Below is a small trained network, with its code and all its weights. Each question gives an input and a class and asks what happens when units are switched off, that is, made to give their printed mean instead of their output.

import numpy as np


def w(rows, s, z=0):
    codes = np.array(rows[::2]) - 128.0
    scale = np.full(codes.shape[1], s)
    scale[-1] = z or s
    return codes * scale


def f(y):
    return y / 2 * (1 + np.tanh(0.7978845608 * (y + 0.044715 * y**3)))


def log_softmax(a):
    a = a - a.max(-1, keepdims=True)
    return a - np.log(np.exp(a).sum(-1, keepdims=True))


def net(x, mask):
    res = np.array(x, float).reshape(1, 6) / 4 @ E
    y = f(res @ A[0][:, :-1].T + A[0][:, -1])
    res = res + np.where(mask, y, B[0][:, -1]) @ B[0][:, :-1]
    return log_softmax(res[-1] @ U[:, :-1].T + U[:, -1])


A, B = {}, {}
E = w([
[129,152,253,209,121,70,64,123],'x0',
[180,152,184,120,177,101,101,205],'x1',
[167,218,88,96,35,101,140,106],'x2',
[76,161,162,200,205,84,156,91],'x3',
[104,134,70,228,78,105,128,157],'x4',
[152,133,141,104,143,185,79,50],'x5',
],0.013)
A[0] = w([
[138,130,119,97,155,178,165,97,90],'neuron 0',
[167,103,103,112,74,179,135,122,173],'neuron 1',
[139,146,131,154,66,153,95,132,255],'neuron 2',
[117,153,155,113,185,131,154,82,131],'neuron 3',
[148,63,36,120,41,128,173,129,171],'neuron 4',
[62,8,77,144,153,149,124,117,168],'neuron 5',
[141,224,93,180,153,51,151,184,173],'neuron 6',
[98,113,165,146,155,99,153,158,152],'neuron 7',
],0.013,0.0054)
B[0] = w([
[170,114,87,90,181,151,136,150,169],'neuron 0',
[106,149,78,117,80,173,104,198,199],'neuron 1',
[81,66,155,134,70,138,122,187,195],'neuron 2',
[152,103,78,142,73,134,148,56,176],'neuron 3',
[46,77,149,142,121,161,137,169,255],'neuron 4',
[142,92,77,127,134,6,49,81,221],'neuron 5',
[135,206,59,213,125,106,99,125,229],'neuron 6',
[120,69,148,165,85,136,168,136,190],'neuron 7',
],0.012,0.018)
U = w([
[83,45,168,140,101,94,154,119,136],'0',
[157,176,106,222,146,71,1,124,204],'1',
[204,190,26,20,148,106,88,52,163],'2',
[69,204,105,141,40,250,190,120,104],'3',
[231,175,175,14,199,188,104,180,83],'4',
[207,124,180,125,166,177,127,39,3],'5',
[80,239,128,157,142,103,228,70,108],'6',
],0.0079,0.0062)

Each question gives the input, the list of numbers given to net, and the class t.
The units are the neurons (one row each of A and B). Each row of codes is followed by its name. A weight is (code - 128) times the scale printed after its matrix; where a second scale follows, it is the last column's (A, B and U).
mask holds one flag per neuron, in row order. A switched-off neuron (its flag False) gives its mean, the last column of its row in B, instead of its output. The means were averaged over made-up inputs and are rounded, as every weight is.
A unit's drop is (log p(t) with every unit on - log p(t) with that unit switched off) / (log p(t) with every unit on - log p(t) with every unit switched off).
The circuit of an input: a set's keep is (log p(t) with only the set's units on - log p(t) with every unit switched off) / (log p(t) with every unit on - log p(t) with every unit switched off). Starting from all 8 units, units are removed one at a time, each time the one whose removal leaves the highest keep (on an exact tie, the one counted first), for as long as the keep stays at least 0.8.
circuit, biggest first: the units of the circuit, biggest drop first
most important unit: the unit with the biggest drop
k most important neurons: the k neurons with the biggest drops, biggest first
drop of u: that unit's drop, to one decimal
input [0,-6,-8,6,0,-4], class 1: most important unit	neuron 5
input [-1,0,1,6,0,2], class 6: circuit, biggest first	[neuron 5; neuron 1; neuron 2]
input [-8,-7,-5,-8,3,-3], class 0: circuit, biggest first	[neuron 4; neuron 5]
input [4,3,-4,-2,1,4], class 0: 2 most important neurons	[neuron 6; neuron 5]
input [0,-8,2,-2,7,4], class 0: circuit, biggest first	[neuron 5; neuron 6]
input [1,-3,2,-4,-7,3], class 4: 2 most important neurons	[neuron 5; neuron 6]
input [-2,-2,4,7,-1,3], class 6: circuit, biggest first	[neuron 5; neuron 1]
input [-3,-4,-2,6,-3,-3], class 2: 2 most important neurons	[neuron 4; neuron 2]
input [-2,1,3,1,0,7], class 2: 3 most important neurons	[neuron 4; neuron 7; neuron 0]
input [2,0,7,-1,3,-2], class 3: 3 most important neurons	[neuron 5; neuron 2; neuron 4]
input [-2,3,0,-6,-4,-5], class 4: circuit, biggest first	[neuron 6; neuron 7; neuron 3]
input [-2,5,-4,0,-8,6], class 2: 2 most important neurons	[neuron 3; neuron 4]
input [-3,-8,-6,-6,3,7], class 0: 4 most important neurons	[neuron 4; neuron 5; neuron 6; neuron 2]
input [-6,6,-3,7,-2,-8], class 1: circuit, biggest first	[neuron 6]
input [-4,8,5,2,1,5], class 2: 4 most important neurons	[neuron 4; neuron 7; neuron 2; neuron 5]
input [1,-1,-1,0,-8,-3], class 2: 2 most important neurons	[neuron 4; neuron 2]
input [2,0,1,-7,0,-2], class 3: 2 most important neurons	[neuron 5; neuron 1]
input [8,6,-5,-3,2,8], class 0: 3 most important neurons	[neuron 6; neuron 5; neuron 2]
input [-3,8,-3,6,-4,-1], class 6: 3 most important neurons	[neuron 5; neuron 4; neuron 2]
input [2,-8,-1,-8,6,-3], class 0: most important neuron	[neuron 5]
input [-8,2,-6,6,3,-1], class 1: drop of neuron 5	1.0
input [6,0,0,-5,0,0], class 0: drop of neuron 2	0.3
input [-3,-6,-2,8,-7,0], class 2: drop of neuron 4	0.0
